Table B holds the same points as the rows below and some others, measured another way and shuffled. Each row below is followed by which row of B it is.
B:
1: -17 50 -387 -78 57 -671 -347 -284 303 -271 -158 191 94 84 231 80 -31 83 118 -120 -48
2: 10 -84 26 66 -48 152 231 153 -116 221 -39 115 -35 -228 -328 -213 -350 -104 9 33 -432
3: -205 -139 130 50 117 481 219 266 -190 -37 290 116 -209 -226 249 -16 -1 -112 -125 -77 329
4: -225 -209 9 166 153 71 53 -244 -36 207 113 62 -163 -71 250 -9 298 26 -180 -92 429
5: 185 -122 102 -34 64 -188 -1 -133 144 -261 -285 38 280 -19 -331 -45 -264 45 198 201 -385
6: -61 -140 -8 7 176 -96 76 21 -73 -247 64 -19 -230 42 223 107 45 27 -116 -1 361
7: 59 -90 -106 354 -37 -517 125 -503 6 581 -77 -59 -225 52 -125 -121 295 14 -336 62 94
8: 17 -111 -4 108 35 -63 234 56 -163 112 33 -24 -268 -60 -88 -66 -102 -40 -178 44 25
9: -59 47 -282 -15 -76 -148 6 137 -2 120 -10 234 -80 -185 -74 -154 -353 -80 47 -137 -404
10: -102 -337 49 15 144 113 179 -90 -123 170 -221 -8 -60 -99 -354 -162 -261 96 54 21 -281
11: -1 -214 -61 121 34 -127 249 -75 -166 320 -148 -45 -247 -60 -332 -176 -201 24 -125 34 -242
12: -79 -113 36 -71 10 360 121 248 -55 -2 -33 221 116 -300 -239 -187 -461 -80 186 -39 -483
13: 8 124 -176 8 -51 -137 74 261 -44 -113 166 166 -180 -119 163 -21 -193 -138 -80 -66 -25
14: -156 -177 -20 227 41 68 235 -102 -170 459 117 28 -316 -131 31 -127 134 -51 -277 -65 192
15: -235 -147 -208 80 180 -268 -155 -333 102 31 57 100 -163 35 428 81 317 80 -126 -180 476
16: 136 16 97 170 -18 -105 222 55 -83 12 127 4 -163 -54 18 0 50 -121 -216 127 152
17: 158 217 -110 127 -147 -259 150 211 -33 8 195 135 -178 -104 78 -33 -98 -210 -190 36 -47
18: -263 -188 -15 81 178 125 -40 -166 18 27 131 128 -86 -98 350 32 235 22 -83 -141 422
19: 56 -296 274 120 160 33 113 -320 35 -2 -191 -70 142 -11 -227 -27 92 79 4 203 31
20: -14 -193 93 -55 4 358 202 204 -88 91 -175 152 152 -298 -511 -252 -571 -54 225 58 -700
21: -66 -163 287 -119 136 628 163 394 -89 -418 100 153 151 -280 -10 -11 -334 -101 191 61 -76
22: 18 -46 233 48 -62 557 328 419 -178 61 155 175 35 -360 -223 -181 -368 -215 34 74 -320
23: 55 260 -188 274 -308 -49 299 289 -162 592 327 238 -309 -315 -52 -263 -152 -338 -307 -80 -274
24: -90 78 -411 16 -65 -387 -97 -31 68 169 -8 231 -133 -106 75 -110 -190 -52 -9 -194 -242
25: -115 -170 -173 60 116 -312 -115 -370 123 110 -149 83 -2 8 37 -39 78 101 -3 -83 19
26: -172 -277 56 89 181 43 -4 -313 41 108 -75 50 21 -65 43 -30 154 82 -17 -30 181
27: -82 -65 118 110 47 291 259 237 -186 17 252 72 -239 -182 143 -31 -12 -144 -185 -15 249
28: -419 -127 -198 -364 282 337 -337 277 147 -702 108 377 159 -195 577 142 -272 50 381 -327 161
29: -59 -163 -361 -45 219 -827 -320 -551 257 -244 -311 -4 -33 259 192 136 140 251 45 -81 180
30: -56 66 -438 -56 32 -640 -309 -248 252 -125 -123 214 30 42 215 28 -53 58 84 -167 -97
31: -242 -337 -97 -114 254 61 -19 -86 -25 -130 -166 53 -77 -45 7 -21 -190 157 125 -120 -4
32: 0 76 -418 28 -45 -650 -225 -287 237 106 -159 206 46 -1 18 -76 -92 24 54 -122 -296
33: -249 -62 -269 -262 165 36 -218 202 101 -471 14 282 37 -127 320 56 -322 30 253 -241 -43
34: -9 -171 384 -147 112 740 194 444 -69 -437 31 175 296 -339 -203 -63 -480 -118 295 128 -316
35: -6 124 -235 75 -84 -299 -113 -100 164 107 51 251 48 -132 120 -76 -32 -100 -7 -93 -151
36: 122 -4 -101 198 -1 -495 159 -141 -70 105 19 -92 -332 113 44 19 142 -28 -309 91 231
37: 38 -78 15 142 101 -307 23 -247 56 -54 28 -23 -116 78 190 83 263 17 -182 72 375
38: -93 -16 27 -60 9 359 114 371 -76 -125 140 240 10 -294 10 -100 -349 -139 102 -66 -214
39: -65 126 -178 -37 -18 -46 3 299 -15 -208 230 227 -158 -146 311 17 -161 -146 -41 -123 74
40: 90 42 78 466 -168 -51 542 63 -347 730 344 -77 -596 -129 -47 -167 253 -248 -630 84 293
41: -4 -312 -3 -23 188 -248 -109 -436 176 -73 -404 4 243 41 -294 -54 -115 198 207 82 -277
42: -75 -230 48 61 233 -209 -87 -379 118 -185 -87 -21 12 105 206 125 283 131 -45 38 420
43: 105 99 -26 48 4 -233 -19 26 100 -257 93 126 20 -33 199 70 31 -103 -51 55 127
44: 148 -4 68 59 20 -158 76 -5 52 -182 -22 46 43 -34 -45 15 -74 -63 -20 132 -33
45: 164 123 -97 -7 -60 -343 -84 -16 189 -228 -71 171 172 -55 -34 -9 -184 -76 95 77 -257
46: 159 -9 -276 85 38 -858 -54 -338 103 -50 -215 -79 -189 226 -38 51 30 96 -135 66 6
47: 249 -58 166 313 -71 -254 308 -223 -73 335 -62 -104 -114 -9 -333 -122 92 -82 -268 255 -66
48: 141 179 -168 111 -72 -492 -41 -73 126 -97 87 121 -69 15 188 49 71 -110 -127 26 87
49: 120 -205 459 165 75 405 392 110 -180 -8 72 -74 -17 -157 -229 -57 -24 -107 -120 264 85
50: 92 -24 211 -84 57 265 93 288 25 -446 30 136 200 -183 -66 14 -305 -104 175 133 -178
51: -220 -239 -65 103 169 6 112 -118 -130 174 45 5 -299 -40 156 -23 105 52 -176 -109 304
52: -74 10 182 337 -96 431 468 270 -322 513 466 85 -412 -308 135 -149 161 -290 -441 -5 329
53: 193 36 -239 -80 -42 -530 2 11 77 -173 -273 64 15 24 -323 -74 -467 15 125 76 -566
54: -219 -305 -64 -1 225 -34 -69 -285 47 11 -132 55 -20 -16 79 -9 54 139 46 -93 139
55: -146 -35 -119 128 -24 99 157 115 -124 284 197 165 -248 -210 122 -123 -41 -125 -173 -136 52
56: -257 -289 218 43 211 566 200 126 -178 -14 193 69 -145 -199 186 -12 42 -33 -72 -63 362
57: -283 -281 -270 -141 411 -489 -422 -496 264 -517 -165 43 -10 241 571 276 301 300 105 -184 620
58: -103 64 -486 -32 -20 -517 -131 -43 75 75 -41 200 -198 -31 127 -70 -201 5 -16 -219 -199
59: -70 -145 -131 65 217 -494 -159 -408 152 -219 -42 -27 -121 195 369 180 344 134 -122 -31 546
60: 143 -8 13 -88 19 -85 41 158 58 -341 -120 100 131 -83 -177 -25 -374 -41 161 107 -339
61: -251 -121 -200 -66 138 -20 -175 -75 106 -113 16 225 28 -110 270 7 -40 41 109 -208 77
62: 152 22 30 11 -129 104 232 283 -76 77 -71 156 78 -256 -450 -226 -541 -147 107 106 -682
63: -28 -295 55 105 209 -274 -33 -490 105 10 -234 -77 34 110 -54 30 198 168 -27 78 182
64: 9 192 55 10 -149 449 199 586 -101 -67 351 330 4 -411 80 -126 -353 -327 12 -46 -238
65: 113 125 115 85 -61 80 109 194 22 -152 205 165 55 -184 97 -2 -48 -202 -56 92 25
66: 235 -37 274 172 -106 195 408 193 -158 175 4 9 7 -218 -464 -191 -284 -183 -82 247 -395
67: 238 -80 -78 -34 32 -532 -57 -251 178 -185 -408 1 205 82 -405 -51 -293 95 174 180 -506
68: 196 191 -49 78 -153 -174 143 233 -14 -38 113 150 -51 -145 -77 -83 -236 -208 -73 86 -265
69: 156 158 -240 71 -48 -640 -48 -79 109 -139 10 71 -141 87 144 59 2 -62 -132 27 45
70: -217 -333 190 -202 235 584 -81 39 101 -305 -180 232 428 -283 -158 -88 -372 77 437 -32 -350
71: -426 -312 -152 -123 358 86 -175 -121 12 -294 63 105 -166 -2 548 147 147 167 30 -268 582
72: 68 -361 -183 -29 272 -844 -215 -744 229 -158 -609 -176 86 330 -285 52 4 364 124 112 -121

158 193 77 191 12 -45 -403 16 122 101 -53 152 -205 -133 -73 63 72 -129 -237 -56 -156 -180 -141 22 59 39 186
12
66 265 -37 175 124 -34 -180 -17 168 116 -151 229 -59 -141 0 -88 77 -151 -281 -202 -151 -120 88 -206 89 51 -13
2
66 34 344 -150 -94 168 -42 110 182 174 -254 101 -398 -175 -18 54 35 43 -161 -269 20 -194 -28 180 -55 50 225
35
159 -15 166 38 -148 14 -335 70 -21 89 44 -49 -262 -1 -44 106 70 9 -26 160 -71 -44 -214 144 18 -40 170
38
88 227 -145 44 96 -202 -228 77 -42 -184 104 -95 97 -52 -92 115 116 -161 -82 -80 -135 -222 -114 44 87 127 243
19
-6 18 -386 135 296 82 32 -348 127 314 -18 17 28 234 229 -215 56 300 328 436 184 566 154 -250 -224 4 -292
61
-46 19 14 -264 50 86 240 47 40 5 -113 -93 -47 15 75 -23 58 102 103 -121 83 34 137 19 -73 87 27
52
171 258 -35 363 97 -190 -560 -2 108 124 -31 133 -153 -157 -105 -5 137 -166 -306 -90 -119 -245 -186 -39 75 4 257
20
-13 149 -67 1 154 229 165 -172 259 246 -218 309 -70 12 167 -151 -33 43 -42 8 -104 283 311 -306 -28 72 -369
1
155 277 9 204 87 -138 -436 34 125 19 -41 117 -135 -182 -126 98 100 -183 -273 -165 -155 -298 -168 62 67 101 306
5
17 69 -85 -185 28 28 100 20 -37 -111 62 -104 68 78 42 77 34 7 140 85 -82 91 48 5 9 111 -31
6
152 108 94 215 -66 -191 -464 145 -39 71 -1 -38 -181 -115 -92 -21 173 -135 -257 -95 -58 -279 -195 7 111 -84 270
67
-18 -30 212 -68 40 162 89 5 218 399 -374 104 -381 -113 112 -231 98 201 -101 -275 254 -11 149 -50 -146 -62 54
23
-59 153 -122 -66 166 174 268 -117 189 145 -188 219 49 21 169 -173 -5 17 -16 -62 -90 247 350 -328 0 82 -360
55
-3 -3 104 -125 0 143 114 15 104 187 -187 44 -198 -20 97 -102 53 108 -5 -83 70 72 130 -57 -58 -3 -50
69
105 -15 -2 145 95 115 -241 -200 198 388 -119 78 -332 45 91 -60 55 244 101 242 161 229 -79 38 -213 -23 55
64
94 195 -103 143 87 -232 -311 87 -34 -70 51 -81 19 -80 -82 12 162 -136 -145 -116 -63 -240 -122 -9 83 35 252
10
-163 -91 -433 -30 375 -60 343 -206 17 320 -151 -261 101 211 278 -463 213 437 373 75 570 421 300 -297 -304 -88 -148
40
49 109 -144 95 118 -10 -109 -89 60 115 -16 30 -14 51 66 -73 72 36 28 119 -23 138 42 -139 -20 20 -72
44
39 32 -75 195 192 40 -159 -180 203 424 -211 90 -260 -5 115 -231 118 222 12 47 248 172 44 -115 -194 -60 21
9
51 -49 46 -79 -84 -55 -83 118 -114 13 37 -204 -96 52 18 -25 125 52 54 46 55 -21 -64 36 8 -52 102
25
-27 -29 4 -323 -3 126 266 30 -16 -41 -24 -138 -16 98 93 37 27 124 215 45 33 144 116 50 -70 94 -40
15
-4 91 -125 54 98 -159 -45 77 -53 33 -41 -107 47 -9 38 -175 174 -22 -72 -137 71 -66 77 -183 48 -41 36
47
108 139 -225 469 287 -146 -478 -227 197 441 -131 92 -212 -35 51 -248 187 149 -88 94 245 80 -91 -149 -167 -87 146
62
81 140 -98 1 40 -91 -158 33 -33 -102 97 -67 44 15 -29 92 75 -85 6 57 -132 -47 -69 2 63 89 87
31
10 107 -60 -43 75 -53 4 42 16 5 -47 -51 0 -16 30 -54 99 -16 -30 -101 3 -45 59 -68 14 42 46
8
42 68 -42 -188 5 67 62 8 -8 -101 68 -71 19 70 29 133 4 7 143 126 -123 99 12 56 -2 131 -11
3
72 49 -224 135 188 139 -107 -303 171 289 -14 115 -94 165 156 -68 4 208 223 431 32 462 54 -133 -170 37 -215
33
47 126 -38 -108 9 -46 -43 81 -37 -134 60 -83 36 -2 -27 103 61 -86 11 -22 -125 -75 -22 38 61 106 94
54
190 134 235 70 -81 -69 -461 127 82 37 -44 17 -339 -196 -161 196 86 -101 -221 -148 -86 -371 -304 299 16 66 483
60
